Below is a small trained network, with its code and all its weights. Each question gives an input and a class and asks what happens when units are switched off, that is, made to give their printed mean instead of their output.

import numpy as np


def w(rows, s, z=0):
    codes = np.array(rows[::2]) - 128.0
    scale = np.full(codes.shape[1], s)
    scale[-1] = z or s
    return codes * scale


def f(y):
    return y / 2 * (1 + np.tanh(0.7978845608 * (y + 0.044715 * y**3)))


def log_softmax(a):
    a = a - a.max(-1, keepdims=True)
    return a - np.log(np.exp(a).sum(-1, keepdims=True))


def net(x, mask):
    res = np.array(x, float).reshape(1, 8) / 4 @ E
    y = f(res @ A[0][:, :-1].T + A[0][:, -1])
    res = res + np.where(mask, y, B[0][:, -1]) @ B[0][:, :-1]
    return log_softmax(res[-1] @ U[:, :-1].T + U[:, -1])


A, B = {}, {}
E = w([
[122,138,210,70,161,72,174,191,156],'x0',
[201,144,133,57,144,166,103,162,95],'x1',
[132,117,81,121,169,130,176,76,127],'x2',
[109,101,124,114,176,109,93,114,98],'x3',
[116,120,115,106,95,137,124,134,158],'x4',
[147,254,140,103,175,96,51,101,163],'x5',
[118,148,142,141,127,133,132,149,105],'x6',
[107,96,71,97,141,115,116,126,149],'x7',
],0.0096)
A[0] = w([
[141,129,83,146,131,203,104,24,121,79],'N0',
[76,139,123,209,144,9,171,127,166,199],'N1',
[217,113,129,48,129,186,114,181,96,143],'N2',
[217,139,132,59,181,143,184,126,145,159],'N3',
[126,73,118,167,120,151,121,126,84,80],'N4',
[114,139,144,84,177,77,225,156,147,81],'N5',
[131,153,71,145,100,149,124,152,79,67],'N6',
[117,2,146,128,124,167,149,111,131,54],'N7',
[141,192,127,120,141,92,73,34,192,44],'N8',
[115,154,89,158,92,168,105,97,97,2],'N9',
],0.0087,0.0049)
B[0] = w([
[153,44,152,80,100,107,104,108,134,221],'N0',
[76,127,139,134,153,176,92,104,133,255],'N1',
[113,163,71,155,212,129,96,81,173,252],'N2',
[26,95,163,172,115,114,117,127,121,230],'N3',
[133,135,168,112,49,149,143,204,130,162],'N4',
[131,73,142,90,130,27,46,172,139,201],'N5',
[128,116,177,92,85,119,87,108,94,142],'N6',
[95,183,108,89,202,147,171,155,83,206],'N7',
[148,183,143,102,186,136,166,245,87,222],'N8',
[193,96,160,62,91,93,146,120,99,151],'N9',
],0.011,0.0065)
U = w([
[148,123,131,112,146,146,127,93,188,241],'0',
[167,191,112,92,170,132,217,203,107,49],'1',
[181,61,158,107,54,11,48,114,187,105],'2',
[122,143,101,151,137,125,110,73,156,182],'3',
[132,136,90,168,130,143,100,104,187,184],'4',
[139,126,96,155,144,143,112,92,195,152],'5',
[76,158,91,173,154,195,60,1,230,3],'6',
],0.0064,0.0055)

Each question gives the input, the list of numbers given to net, and the class t.
The units are the neurons (one row each of A and B). Each row of codes is followed by its name. A weight is (code - 128) times the scale printed after its matrix; where a second scale follows, it is the last column's (A, B and U).
mask holds one flag per neuron, in row order. A switched-off neuron (its flag False) gives its mean, the last column of its row in B, instead of its output. The means were averaged over made-up inputs and are rounded, as every weight is.
A unit's drop is (log p(t) with every unit on - log p(t) with that unit switched off) / (log p(t) with every unit on - log p(t) with every unit switched off).
The circuit of an input: a set's keep is (log p(t) with only the set's units on - log p(t) with every unit switched off) / (log p(t) with every unit on - log p(t) with every unit switched off). Starting from all 10 units, units are removed one at a time, each time the one whose removal leaves the highest keep (on an exact tie, the one counted first), for as long as the keep stays at least 0.8.
units of the circuit, in order: the units of the circuit, biggest drop first
top k neurons: the k neurons with the biggest drops, biggest first
input [8,8,-5,-4,-1,-2,6,3], class 2: top 2 neurons	(N5; N7)
input [-8,6,7,0,6,2,-7,1], class 2: units of the circuit, in order	(N0)
input [1,8,0,-6,-3,-2,5,-3], class 6: units of the circuit, in order	(N2; N8)
input [3,6,1,4,-5,1,1,7], class 6: units of the circuit, in order	(N2; N8)
input [-1,-6,1,4,-3,-8,3,-1], class 1: top 2 neurons	(N7; N4)
input [-6,-3,8,-3,2,3,-8,4], class 0: units of the circuit, in order	(N8; N0)
input [5,7,6,3,-7,-5,1,-4], class 4: units of the circuit, in order	(N2; N3)
input [-8,4,-3,8,1,3,-4,-7], class 2: units of the circuit, in order	(N0; N9)
input [5,8,-1,-6,2,-6,-8,3], class 3: units of the circuit, in order	(N2; N3)
input [1,2,2,-1,3,6,-5,-2], class 1: top 2 neurons	(N8; N1)
input [1,4,6,-1,7,-8,-3,-4], class 1: top 2 neurons	(N7; N1)
input [-7,-6,-3,1,-7,-4,3,-4], class 2: units of the circuit, in order	(N9; N0)
input [-2,-2,-6,0,-3,-7,4,-1], class 1: units of the circuit, in order	(N7; N4)
input [4,2,-7,6,2,-8,-2,-8], class 1: units of the circuit, in order	(N7)
input [7,6,5,1,0,-4,-6,6], class 2: top 2 neurons	(N5; N1)
input [0,-8,-5,-6,-7,-8,5,7], class 1: top 3 neurons	(N7; N4; N2)
input [8,5,7,-1,-3,5,-5,-6], class 2: top 2 neurons	(N5; N3)
input [-8,-7,-1,-1,-5,1,-2,-8], class 2: top 2 neurons	(N0; N9)
input [-6,-4,-4,-3,5,-8,-6,-4], class 1: top 2 neurons	(N7; N4)
input [2,6,2,2,5,1,-3,-2], class 6: top 3 neurons	(N2; N8; N3)
